Moves between objects:
Tez λ Zif
Tez ρ Vig
Tez ω Lor
Dom λ Bif
Dom ρ Lum
Dom ω Zum
Gal λ Mur
Gal ρ Pob
Gal ω Gok
Kud λ Gok
Kud ρ Laz
Kud ω Lop
Ker λ Sog
Ker ρ Kur
Ker ω Fop
Tov λ Vig
Tov ρ Zif
Tov ω Mul
Dis λ Vus
Dis ρ Fam
Dis ω Fim
Ded λ Fol
Ded ρ Rer
Ded ω Bal
Vog λ Vel
Vog ρ Sav
Vog ω Feg
Lop λ Kud
Lop ρ Fop
Lop ω Kur
Bal λ Ded
Bal ρ Biz
Bal ω Fep
Gim λ Rer
Gim ρ Fol
Gim ω Mur
Lor λ Tez
Lor ρ Lim
Lor ω Sog
Sav λ Vin
Sav ρ Vog
Sav ω Bif
Gen λ Zum
Gen ρ Zas
Gen ω Gop
Vig λ Lim
Vig ρ Tez
Vig ω Tov
Sep λ Kug
Sep ρ Gop
Sep ω Zas
Bif λ Sav
Bif ρ Vel
Bif ω Dom
Mog λ Pob
Mog ρ Mur
Mog ω Fol
Gop λ Gen
Gop ρ Sep
Gop ω Vus
Kur λ Lop
Kur ρ Ker
Kur ω Tef
Tef λ Kur
Tef ρ Sog
Tef ω Lim
Fep λ Bal
Fep ρ Kun
Fep ω Vin
Vus λ Gop
Vus ρ Kug
Vus ω Dis
Lum λ Taf
Lum ρ Dom
Lum ω Vel
Vin λ Fep
Vin ρ Feg
Vin ω Sav
Dit λ Laz
Dit ρ Gok
Dit ω Pob
Sof λ Fim
Sof ρ Mul
Sof ω Zif
Kug λ Fam
Kug ρ Vus
Kug ω Sep
Lim λ Tef
Lim ρ Lor
Lim ω Vig
Fim λ Dis
Fim ρ Rol
Fim ω Sof
Kun λ Feg
Kun ρ Fep
Kun ω Biz
Zif λ Sof
Zif ρ Tov
Zif ω Tez
Laz λ Fop
Laz ρ Kud
Laz ω Dit
Rer λ Biz
Rer ρ Ded
Rer ω Gim
Gok λ Gal
Gok ρ Dit
Gok ω Kud
Zas λ Sep
Zas ρ Gen
Zas ω Taf
Mur λ Gim
Mur ρ Mog
Mur ω Gal
Mul λ Tov
Mul ρ Sof
Mul ω Rol
Fam λ Rol
Fam ρ Dis
Fam ω Kug
Sog λ Lor
Sog ρ Tef
Sog ω Ker
Vel λ Lum
Vel ρ Bif
Vel ω Vog
Feg λ Vog
Feg ρ Vin
Feg ω Kun
Taf λ Zas
Taf ρ Zum
Taf ω Lum
Biz λ Kun
Biz ρ Bal
Biz ω Rer
Rol λ Mul
Rol ρ Fim
Rol ω Fam
Fol λ Mog
Fol ρ Gim
Fol ω Ded
Fop λ Ker
Fop ρ Lop
Fop ω Laz
Pob λ Dit
Pob ρ Gal
Pob ω Mog
Zum λ Dom
Zum ρ Taf
Zum ω Gen

In the rows, zero is written as 24.

The rows follow the links: the fewer symbols apart two objects are, the more alike their rows tend to be.

Rows of some objects; one shown again gets a slightly different row:
Ker: 25 20 25 40 31 27 27 27 9 24 21 22 29 23 32 17 20 14 11 20 29 32 15 31 24 24 31 35 29 24 17 27 25 23 14 21 39 12 13 21 26 13 35 19 28 15 36 37 17
Sav: 22 12 21 22 19 24 23 35 16 21 29 18 24 15 24 30 16 28 32 32 24 29 28 16 21 36 15 10 16 27 25 32 29 34 48 29 18 27 18 30 26 32 27 28 21 35 21 21 35
Mul: 18 26 35 23 35 35 15 29 8 29 33 13 26 13 27 37 12 27 24 28 34 28 21 21 23 33 19 19 27 16 23 25 34 38 30 27 26 18 13 27 21 32 36 22 19 14 30 17 27
Fop: 23 19 26 38 28 24 29 22 12 29 21 19 30 27 27 21 17 15 10 17 28 23 16 34 20 21 29 36 30 25 17 31 26 26 11 21 40 16 14 18 26 14 36 20 32 17 34 32 17
Pob: 20 28 25 32 25 21 23 18 24 42 18 18 31 38 19 24 23 19 20 21 20 4 22 39 13 13 22 31 34 32 21 30 21 30 14 21 33 26 27 20 22 20 29 27 27 32 27 19 20
Feg: 36 14 13 32 18 18 35 29 31 10 26 33 22 21 28 7 24 24 20 34 20 37 26 16 24 30 23 23 18 38 26 23 21 21 27 25 24 22 25 32 23 14 19 28 21 25 22 44 31
Vel: 35 26 19 27 21 20 29 20 42 19 30 33 19 25 24 9 27 34 20 45 17 29 27 19 21 26 21 24 24 39 28 18 20 23 20 26 17 27 37 30 19 16 16 32 16 21 18 36 34
Fep: 26 19 22 21 16 26 27 31 19 27 26 18 29 26 20 27 30 26 37 37 22 19 28 25 19 32 9 9 23 34 30 24 20 34 46 32 20 26 23 36 23 26 26 29 15 40 20 21 36
Rer: 31 6 16 32 15 16 32 28 21 11 19 28 23 20 29 14 18 14 17 14 23 33 23 18 24 23 32 28 15 27 21 38 25 20 26 17 32 22 16 18 30 19 23 23 36 33 25 35 19
Fam: 15 28 36 25 35 30 12 20 20 33 34 19 21 13 26 39 9 32 13 27 29 23 21 20 17 25 21 22 27 17 17 28 38 37 20 22 23 30 21 17 18 29 34 28 23 10 25 15 23
Gok: 22 27 20 18 18 20 28 22 26 29 11 26 25 37 22 27 33 16 28 3 23 13 24 36 28 14 32 29 26 16 27 26 17 12 22 21 29 26 26 16 33 30 21 19 35 38 23 17 15
Dis: 26 37 27 14 28 23 23 16 43 18 26 34 15 22 25 24 30 30 25 22 25 31 26 18 36 20 37 29 24 17 28 15 23 11 13 21 14 31 36 21 24 30 11 23 26 15 19 25 21

Each walk starts at a row. The symbols on each line, taken left to right, move it on to the next object.
Answer with the object's row; about right is enough.
start 34 6 14 33 16 18 35 31 27 8 25 33 23 19 27 8 22 23 19 29 20 38 24 15 24 29 27 25 18 33 23 28 24 20 27 22 27 22 19 28 26 14 21 27 25 29 23 44 29
ρ ω ρ λ 36 20 18 31 20 19 33 24 38 15 28 34 20 23 25 6 27 32 21 40 20 35 27 17 23 26 22 22 20 40 26 20 20 21 25 27 21 24 32 32 21 13 19 32 17 24 21 41 34
ω ρ λ ω 25 16 21 23 18 26 27 35 17 23 28 19 25 21 22 29 24 26 36 32 22 24 28 20 21 35 10 9 19 32 29 26 24 36 48 31 19 26 19 35 22 29 26 29 18 38 21 19 37
start 23 29 22 26 21 20 27 23 26 40 20 19 31 43 17 24 33 24 32 29 16 4 27 39 15 17 15 22 31 35 27 23 15 30 28 29 26 27 31 30 22 24 28 29 22 40 25 16 29
ω ρ ρ ρ ρ ω 25 24 21 22 20 26 29 30 22 34 22 18 32 34 18 25 32 26 38 35 19 14 30 30 19 28 9 13 26 36 29 24 17 32 42 33 23 24 27 37 23 25 27 30 17 40 22 18 37
λ λ ω ω ρ 33 7 15 34 15 16 33 30 22 9 21 31 22 19 30 11 18 18 17 22 24 38 22 20 21 27 28 27 14 30 19 32 26 21 27 21 30 21 18 22 29 13 23 24 30 32 23 41 23
start 28 33 25 23 30 20 20 14 45 27 32 29 18 26 21 20 21 36 16 42 17 21 26 17 19 22 22 26 26 33 23 22 27 27 11 24 17 35 40 24 16 21 18 37 19 15 18 26 29
λ λ ω λ 18 31 33 24 31 24 14 13 36 34 34 22 18 20 23 29 9 34 12 35 22 21 23 19 15 20 23 25 28 24 16 28 34 30 11 23 20 35 33 18 16 27 25 34 22 11 22 18 24
λ λ ρ ρ λ 15 25 35 24 36 31 13 23 13 32 33 15 24 12 26 38 10 29 19 28 30 28 19 21 21 29 20 21 26 18 17 27 38 37 25 24 25 24 17 21 20 30 35 26 22 11 28 17 24
start 22 31 21 18 19 23 28 22 26 29 12 25 27 39 22 29 41 18 36 6 23 10 28 36 31 15 29 28 29 18 30 22 14 15 24 23 26 24 28 21 31 29 20 18 29 37 23 14 16
λ ω λ λ 22 20 18 23 18 17 27 24 24 23 11 28 26 33 24 25 26 13 23 2 23 15 27 31 26 14 35 31 22 19 25 33 21 14 20 16 31 25 22 11 31 27 20 19 40 38 24 20 11
λ λ ρ ρ 25 10 15 30 14 16 29 26 22 15 17 28 24 23 27 19 20 14 16 8 25 27 22 23 23 21 36 32 18 23 20 40 24 17 21 16 32 22 18 12 30 22 23 22 40 36 23 32 16
start 23 26 22 25 20 25 28 25 26 37 23 19 30 40 18 23 36 25 34 33 16 6 27 36 16 25 11 19 30 37 29 21 16 32 35 33 26 26 30 33 22 24 28 29 16 40 23 16 33
ω λ λ ρ ω ρ 21 30 23 28 22 21 25 18 27 44 18 19 30 41 19 23 30 23 25 24 17 3 25 40 13 14 16 27 33 34 24 29 17 28 18 24 29 26 31 24 22 21 28 30 24 36 25 15 24
ρ ω ρ λ λ 21 22 27 36 28 22 26 19 15 36 19 20 30 31 25 22 19 16 12 15 26 17 18 37 17 16 27 35 30 26 17 32 25 27 9 21 40 20 18 16 23 17 36 24 33 23 32 26 15
start 25 34 29 17 28 34 26 31 13 27 20 21 31 33 22 32 41 20 44 20 27 19 26 33 35 28 18 20 28 20 33 12 18 23 37 33 23 15 22 35 29 29 28 17 17 28 29 18 28
λ λ ω λ 23 34 24 17 22 26 29 26 23 30 13 22 30 39 22 29 45 18 41 11 24 11 29 36 34 18 24 24 29 19 34 19 14 17 28 27 24 21 27 27 29 28 21 17 24 34 26 15 22
ρ ω λ ρ ω 24 37 27 17 24 29 28 27 21 29 17 22 31 38 22 30 44 19 42 14 26 14 27 36 34 25 21 21 30 18 34 13 14 22 32 31 25 17 24 34 29 32 24 18 21 33 31 16 24
start 29 37 26 15 28 23 25 18 40 15 26 37 18 24 26 21 37 30 27 24 24 33 28 19 39 21 32 29 26 19 29 8 21 8 12 26 16 25 34 25 25 26 12 21 21 12 21 28 21
ω ω ω ω 34 24 24 35 30 27 33 27 14 17 22 29 27 23 32 14 29 20 21 25 33 38 19 25 34 29 30 32 27 24 24 16 23 20 18 25 33 9 16 31 27 12 27 16 21 9 34 42 23
ρ ρ ω λ λ ω ω 30 22 26 36 30 26 31 29 10 19 21 26 30 21 31 16 24 15 18 20 31 34 18 29 29 26 29 35 26 24 22 22 24 22 14 23 36 10 16 26 28 11 33 16 25 12 35 42 21
